Below are the code and all the weights of a small trained network. Each question names an input and a class and asks about switching units off, where a switched-off unit gives its printed mean instead of its output.

import numpy as np


def w(rows, s, z=0):
    codes = np.array(rows[::2]) - 128.0
    scale = np.full(codes.shape[1], s)
    scale[-1] = z or s
    return codes * scale


def f(y):
    return np.maximum(y, 0)


def log_softmax(a):
    a = a - a.max(-1, keepdims=True)
    return a - np.log(np.exp(a).sum(-1, keepdims=True))


def net(x, mask):
    res = np.array(x, float).reshape(1, 8) / 4 @ E
    y = f(res @ A[0][:, :-1].T + A[0][:, -1])
    res = res + np.where(mask, y, B[0][:, -1]) @ B[0][:, :-1]
    return log_softmax(res[-1] @ U[:, :-1].T + U[:, -1])


A, B = {}, {}
E = w([
[92,47,105,198,151,53,136,146,74,114,181],'x0',
[163,86,79,154,51,144,127,208,153,124,26],'x1',
[145,217,151,188,152,163,202,146,53,86,105],'x2',
[131,197,196,69,1,119,171,205,148,184,213],'x3',
[170,104,178,124,180,177,216,140,143,127,149],'x4',
[95,133,85,188,135,47,149,130,92,65,177],'x5',
[129,184,110,158,119,134,166,94,158,105,112],'x6',
[70,159,142,224,87,160,155,122,132,164,57],'x7',
],0.01)
A[0] = w([
[108,169,122,31,99,111,110,139,82,167,221,147],'N0',
[125,113,148,202,191,141,136,103,85,138,69,122],'N1',
[179,152,53,42,115,135,125,100,211,90,120,98],'N2',
[170,194,140,103,108,195,96,106,161,114,83,255],'N3',
[165,119,165,59,205,134,152,131,143,81,131,142],'N4',
[143,109,158,43,208,180,76,112,107,110,144,138],'N5',
[141,149,156,77,112,167,180,143,156,229,121,89],'N6',
[153,39,128,140,143,87,161,133,143,86,176,199],'N7',
[135,8,61,103,112,130,74,163,133,164,5,192],'N8',
[161,118,251,58,83,204,169,166,204,221,140,130],'N9',
[172,161,140,160,100,159,204,185,132,99,86,108],'N10',
],0.011,0.0045)
B[0] = w([
[170,88,194,114,101,69,48,127,116,198,119,225],'N0',
[45,192,132,78,92,228,151,67,205,210,130,207],'N1',
[131,156,79,78,135,47,170,88,247,69,239,186],'N2',
[43,139,136,106,222,80,118,116,119,163,189,205],'N3',
[100,109,131,161,244,142,123,156,36,93,53,181],'N4',
[128,89,181,146,212,141,189,214,101,96,91,194],'N5',
[73,224,172,77,105,167,250,56,185,130,202,191],'N6',
[46,81,112,111,254,66,130,174,106,71,130,206],'N7',
[170,85,61,176,171,150,142,43,21,236,73,249],'N8',
[128,242,249,212,143,185,222,90,224,202,202,244],'N9',
[63,199,192,193,82,204,234,180,117,66,52,199],'N10',
],0.0086,0.018)
U = w([
[116,113,135,114,144,83,121,186,165,105,190,158],'0',
[253,51,117,109,91,208,45,150,232,44,91,12],'1',
[94,100,58,106,161,91,125,82,151,101,197,112],'2',
[157,167,136,133,109,187,145,55,165,196,143,113],'3',
[114,158,153,139,123,178,159,164,133,114,104,181],'4',
[149,95,84,125,158,143,97,108,54,167,83,134],'5',
[175,131,144,67,52,77,60,169,137,169,180,74],'6',
],0.013,0.011)

Each question gives the input, the list of numbers given to net, and the class t.
The units are the neurons (one row each of A and B). Each row of codes is followed by its name. A weight is (code - 128) times the scale printed after its matrix; where a second scale follows, it is the last column's (A, B and U).
mask holds one flag per neuron, in row order. A switched-off neuron (its flag False) gives its mean, the last column of its row in B, instead of its output. The means were averaged over made-up inputs and are rounded, as every weight is.
A unit's drop is (log p(t) with every unit on - log p(t) with that unit switched off) / (log p(t) with every unit on - log p(t) with every unit switched off).
unit that matters most: the unit with the biggest drop
k most important neurons: the k neurons with the biggest drops, biggest first
drop of u: that unit's drop, to one decimal
input [-3,-8,-6,-4,8,0,-2,-1], class 4: 2 most important neurons	[N4 N5]
input [0,-7,-2,0,-1,-7,7,-5], class 0: 2 most important neurons	[N8 N5]
input [0,-4,8,2,-4,-1,0,4], class 4: unit that matters most	N8
input [-8,-7,8,7,-8,7,7,-2], class 6: 2 most important neurons	[N0 N9]
input [7,-2,4,-7,4,5,4,3], class 2: 4 most important neurons	[N7 N9 N10 N8]
input [0,1,6,-8,0,7,3,8], class 3: 4 most important neurons	[N1 N7 N5 N4]
input [-4,-5,-5,-5,8,-2,2,-3], class 4: 4 most important neurons	[N5 N4 N0 N9]
input [1,-2,7,-5,1,-1,7,0], class 4: 3 most important neurons	[N8 N9 N10]
input [2,4,-3,7,-3,5,-3,5], class 6: 2 most important neurons	[N1 N9]
input [1,-1,-5,-4,7,7,-6,0], class 5: 2 most important neurons	[N2 N6]
input [-6,-8,7,-4,-5,-2,-5,1], class 4: 2 most important neurons	[N8 N5]
input [-6,6,-6,6,-6,6,-6,-5], class 6: 4 most important neurons	[N0 N1 N10 N2]
input [2,-4,4,5,0,2,-3,8], class 4: 3 most important neurons	[N8 N10 N9]
input [-7,1,-6,-6,7,6,8,-8], class 2: unit that matters most	N2
input [-5,-2,8,5,-6,1,-5,-6], class 6: drop of N0	0.6
input [0,-3,-1,2,-1,-6,1,-8], class 0: drop of N5	0.3
input [3,7,1,-1,1,7,1,3], class 5: drop of N9	1.2
